Here is a tiny trained network, its code and every weight. The questions are about switching its units off for an input and a class, where a switched-off unit gives its printed mean instead of its output.

import numpy as np


def w(rows, s, z=0):
    codes = np.array(rows[::2]) - 128.0
    scale = np.full(codes.shape[1], s)
    scale[-1] = z or s
    return codes * scale


def f(y):
    return np.maximum(y, 0)


def log_softmax(a):
    a = a - a.max(-1, keepdims=True)
    return a - np.log(np.exp(a).sum(-1, keepdims=True))


def net(x, mask):
    res = np.array(x, float).reshape(1, 2) / 4 @ E
    y = f(res @ A[0][:, :-1].T + A[0][:, -1])
    res = res + np.where(mask, y, B[0][:, -1]) @ B[0][:, :-1]
    return log_softmax(res[-1] @ U[:, :-1].T + U[:, -1])


A, B = {}, {}
E = w([
[117,75,248,91,137,190,161,92,162,156],'x0',
[97,193,176,164,37,42,124,156,200,86],'x1',
],0.016)
A[0] = w([
[166,36,139,83,111,177,162,54,89,173,206],'N1',
[103,143,59,164,111,136,142,152,114,151,164],'N2',
[115,73,173,75,123,209,133,42,127,171,219],'N3',
[133,76,136,76,167,175,129,45,131,194,212],'N4',
[106,197,143,144,74,95,104,209,165,106,255],'N5',
[203,137,5,138,105,92,85,163,123,87,219],'N6',
],0.012,0.0029)
B[0] = w([
[40,149,81,131,117,4,174,81,50,223,227],'N1',
[165,115,51,108,161,170,19,78,78,128,175],'N2',
[11,158,77,44,80,172,95,40,139,178,234],'N3',
[108,196,57,147,111,141,173,127,80,170,226],'N4',
[103,194,166,109,193,112,145,200,105,153,250],'N5',
[150,89,62,87,137,141,61,113,56,139,237],'N6',
],0.012,0.022)
U = w([
[57,162,69,97,114,118,116,111,89,197,63],'0',
[170,97,106,203,87,126,116,83,195,131,2],'1',
[247,72,66,109,132,132,49,89,52,100,224],'2',
[81,134,164,60,90,167,113,117,245,139,98],'3',
[150,171,154,172,115,106,199,184,200,100,212],'4',
[205,53,133,164,111,169,111,56,184,76,11],'5',
],0.012,0.0032)

Each question gives the input, the list of numbers given to net, and the class t.
The units are the neurons (one row each of A and B). Each row of codes is followed by its name. A weight is (code - 128) times the scale printed after its matrix; where a second scale follows, it is the last column's (A, B and U).
mask holds one flag per neuron, in row order. A switched-off neuron (its flag False) gives its mean, the last column of its row in B, instead of its output. The means were averaged over made-up inputs and are rounded, as every weight is.
A unit's drop is (log p(t) with every unit on - log p(t) with that unit switched off) / (log p(t) with every unit on - log p(t) with every unit switched off).
The circuit of an input: a set's keep is (log p(t) with only the set's units on - log p(t) with every unit switched off) / (log p(t) with every unit on - log p(t) with every unit switched off). Starting from all 6 units, units are removed one at a time, each time the one whose removal leaves the highest keep (on an exact tie, the one counted first), for as long as the keep stays at least 0.8.
units of the circuit, in order: the units of the circuit, biggest drop first
unit that matters most: the unit with the biggest drop
top k neurons: the k neurons with the biggest drops, biggest first
drop when u is switched off: that unit's drop, to one decimal
input [2,4], class 4: unit that matters most	N3
input [2,2], class 3: units of the circuit, in order	N1, N4, N6
input [6,7], class 3: units of the circuit, in order	N1, N4
input [-4,-6], class 2: top 3 neurons	N3, N5, N6
input [0,2], class 4: units of the circuit, in order	N3, N1, N6
input [4,4], class 3: top 3 neurons	N1, N4, N6
input [3,3], class 3: top 3 neurons	N1, N4, N6
input [0,6], class 4: top 2 neurons	N3, N1
input [-8,-5], class 2: drop when N3 is switched off	0.0
input [-1,0], class 2: drop when N1 is switched off	0.3
input [4,3], class 3: drop when N6 is switched off	0.2
